Here is a tiny trained network, its code and every weight. The questions are about switching its units off for an input and a target symbol, where a switched-off unit gives its printed mean instead of its output.

import numpy as np


def w(rows, s, z=0):
    codes = np.array(rows[::2]) - 128.0
    scale = np.full(codes.shape[1], s)
    scale[-1] = z or s
    return codes * scale


def norm(h):
    return h / np.sqrt((h * h).mean(-1, keepdims=True) + 1e-5)


def softmax(a):
    e = np.exp(a - a.max(-1, keepdims=True))
    return e / e.sum(-1, keepdims=True)


def log_softmax(a):
    a = a - a.max(-1, keepdims=True)
    return a - np.log(np.exp(a).sum(-1, keepdims=True))


def net(x, mask):
    ids = ['ΞΣαγδεζηθλμπφω'.index(c) for c in x.split()]
    T = len(ids)
    res = E[ids] + P[:T]
    u = 0
    for l in range(2):
        r = norm(res)
        for j in range(3):
            rows = slice(2 * j, 2 * j + 2)
            q, k, v = (r @ M[l][rows].T for M in (Q, K, V))
            z = softmax(np.where(np.tri(T) > 0, q @ k.T / 2**0.5, -1e9)) @ v
            o = O[l][rows]
            res = res + np.where(mask[u + j], z, o[:, -1]) @ o[:, :-1]
        u += 3
    return log_softmax(norm(res)[-1] @ U[:, :-1].T + U[:, -1])


Q, K, V, O = {}, {}, {}, {}
E = w([
[101,137,155,159,128,111,144],'Ξ',
[97,172,171,105,191,102,150],'Σ',
[131,140,148,135,115,129,93],'α',
[193,147,113,223,113,154,229],'γ',
[137,125,139,115,97,101,129],'δ',
[80,52,135,164,161,159,5],'ε',
[129,75,147,178,96,148,104],'ζ',
[99,145,187,176,69,153,102],'η',
[80,64,167,209,110,138,177],'θ',
[133,193,119,136,102,133,2],'λ',
[165,142,146,196,126,91,131],'μ',
[151,149,54,115,123,192,138],'π',
[189,100,153,87,175,143,154],'φ',
[69,113,110,202,86,140,119],'ω',
],0.021)
P = w([
[144,130,101,254,79,161,149],'0',
[132,128,113,239,74,147,151],'1',
[142,128,111,228,85,140,154],'2',
[145,140,123,211,89,129,137],'3',
[132,132,113,211,86,129,137],'4',
[135,139,107,202,93,120,134],'5',
[128,133,112,180,100,123,144],'6',
[129,137,108,165,96,124,141],'7',
[117,135,107,150,110,117,152],'8',
[106,125,113,144,114,107,146],'9',
[105,133,101,145,106,109,148],'10',
[114,132,109,157,105,118,139],'11',
],0.0057)
Q[0] = w([
[103,2,130,83,138,162,112],'0.h1',
[221,84,160,124,164,149,169],'0.h1',
[90,116,213,129,95,82,172],'0.h2',
[119,158,104,133,217,168,149],'0.h2',
[189,131,108,192,196,112,103],'0.h3',
[150,117,35,71,159,182,105],'0.h3',
],0.024)
K[0] = w([
[120,5,109,109,97,124,122],'0.h1',
[220,82,113,166,156,154,154],'0.h1',
[102,99,155,90,69,66,180],'0.h2',
[128,172,132,138,215,188,160],'0.h2',
[147,107,120,174,173,60,88],'0.h3',
[152,151,116,186,175,212,110],'0.h3',
],0.024)
V[0] = w([
[116,202,120,195,121,140,122],'0.h1',
[53,87,139,66,103,113,103],'0.h1',
[135,96,108,87,5,21,162],'0.h2',
[121,111,175,217,71,104,187],'0.h2',
[120,107,120,95,130,44,113],'0.h3',
[112,145,164,156,115,178,154],'0.h3',
],0.013)
O[0] = w([
[38,109,95,54,102,201,175,216],'0.h1',
[140,145,78,171,167,83,58,84],'0.h1',
[13,4,208,30,41,149,147,244],'0.h2',
[24,159,226,254,114,189,132,247],'0.h2',
[100,115,142,77,91,89,233,136],'0.h3',
[140,147,178,174,138,152,67,146],'0.h3',
],0.0057,0.014)
Q[1] = w([
[133,192,104,119,49,65,169],'1.h1',
[96,161,119,99,108,50,48],'1.h1',
[33,170,48,113,165,134,67],'1.h2',
[153,140,122,122,253,109,143],'1.h2',
[151,125,94,90,6,115,228],'1.h3',
[46,162,174,171,98,117,179],'1.h3',
],0.02)
K[1] = w([
[203,163,95,117,54,92,179],'1.h1',
[159,164,100,147,80,48,56],'1.h1',
[33,138,55,97,200,177,47],'1.h2',
[183,190,75,152,249,108,140],'1.h2',
[132,55,92,38,36,95,199],'1.h3',
[41,191,142,129,145,28,217],'1.h3',
],0.017)
V[1] = w([
[125,187,117,145,40,88,133],'1.h1',
[155,169,105,124,68,45,114],'1.h1',
[166,76,152,155,7,126,144],'1.h2',
[57,100,132,154,113,173,161],'1.h2',
[152,183,101,113,222,148,115],'1.h3',
[149,82,128,114,136,205,101],'1.h3',
],0.019)
O[1] = w([
[165,151,188,186,57,194,126,156],'1.h1',
[68,138,151,233,54,196,124,42],'1.h1',
[199,155,128,146,67,2,82,189],'1.h2',
[161,154,14,64,139,71,146,248],'1.h2',
[130,185,93,110,106,2,114,59],'1.h3',
[138,68,169,37,104,118,124,154],'1.h3',
],0.0081,0.016)
U = w([
[47,220,158,131,203,158,200,154],'Ξ',
[100,186,106,148,86,7,116,125],'Σ',
[177,183,78,33,147,177,94,80],'α',
[177,155,243,133,187,101,131,197],'γ',
[73,52,174,88,92,140,140,208],'δ',
[73,86,108,160,204,113,42,183],'ε',
[206,64,93,184,84,112,76,65],'ζ',
[119,202,169,155,75,195,56,195],'η',
[112,81,135,252,149,126,166,118],'θ',
[131,144,132,142,136,129,131,14],'λ',
[215,160,110,182,96,161,229,118],'μ',
[127,143,134,144,135,138,127,1],'π',
[132,142,137,144,137,131,133,23],'φ',
[103,108,2,186,90,173,129,9],'ω',
],0.0098,0.0025)

Each question gives the input, a string of symbols that net reads in full, and the target symbol t.
The units are the heads (2 rows each of Q, K, V and O). Each row of codes is followed by its name. A weight is (code - 128) times the scale printed after its matrix; where a second scale follows, it is the last column's (O and U).
mask holds one flag per head, layer by layer. A switched-off head (its flag False) gives its mean, the last column of its rows in O, instead of its output. The means were averaged over made-up inputs and are rounded, as every weight is.
A unit's drop is (log p(t) with every unit on - log p(t) with that unit switched off) / (log p(t) with every unit on - log p(t) with every unit switched off).
The circuit of an input: a set's keep is (log p(t) with only the set's units on - log p(t) with every unit switched off) / (log p(t) with every unit on - log p(t) with every unit switched off). Starting from all 6 units, units are removed one at a time, each time the one whose removal leaves the highest keep (on an exact tie, the one counted first), for as long as the keep stays at least 0.8.
circuit, biggest first: the units of the circuit, biggest drop first
unit that matters most: the unit with the biggest drop
heads that matter: for each layer, one digit per head in row order, 1 if its drop is at least 0.15 and else 0, layers parted by /
drop of u: that unit's drop, to one decimal
input δ ε Σ α ω, target Σ: unit that matters most => 1.h3
input α α α ε λ η, target η: heads that matter => 111 / 000
input α ε α, target α: heads that matter => 010 / 000
input α η φ, target γ: circuit, biggest first => [1.h2; 0.h2; 0.h1]
input λ ζ δ δ Ξ δ Σ α φ ζ Ξ, target Σ: heads that matter => 001 / 011
input δ θ η ω α π Ξ α Σ ζ, target Σ: circuit, biggest first => [1.h3; 0.h2]
input α ω π ω α ζ μ, target μ: circuit, biggest first => [0.h2; 1.h3; 1.h2; 0.h1]
input ζ ζ Σ Ξ φ α θ Ξ, target Σ: circuit, biggest first => [0.h2; 1.h3]
input ζ α α Ξ φ α λ ω, target ω: heads that matter => 010 / 011
input π λ Ξ π α ζ, target ζ: circuit, biggest first => [1.h2; 0.h2; 0.h3]
input α ε θ λ ε δ λ φ Ξ ω ε Σ, target Ξ: heads that matter => 011 / 011
input α δ φ δ η λ η γ α θ λ, target η: heads that matter => 010 / 111
input α Σ λ ζ, target Σ: circuit, biggest first => [0.h2; 1.h3]
input φ φ α ε λ π θ Σ θ, target Σ: circuit, biggest first => [1.h3; 0.h2]
input α θ λ α Ξ Σ ω, target Σ: heads that matter => 010 / 001
input α δ Σ ε λ Ξ π η λ φ λ η, target Σ: circuit, biggest first => [1.h2]
input η λ ε λ θ μ λ ω, target ω: circuit, biggest first => [0.h2; 1.h2; 1.h3]
input α μ θ α, target α: circuit, biggest first => [0.h2; 1.h1]
input γ μ γ φ π λ α θ, target θ: heads that matter => 110 / 011
input α γ ζ, target ζ: heads that matter => 110 / 010
input π Σ δ δ γ φ δ α π γ π ε, target ε: heads that matter => 110 / 011
input λ φ ε π η Ξ, target Ξ: drop of 0.h3 => 0.2
input λ Ξ Ξ α Σ ε δ φ Ξ Σ θ, target Σ: drop of 1.h3 => 0.5
input π ζ Ξ, target Ξ: drop of 0.h3 => 0.3
input π α η η, target η: drop of 1.h1 => 0.0
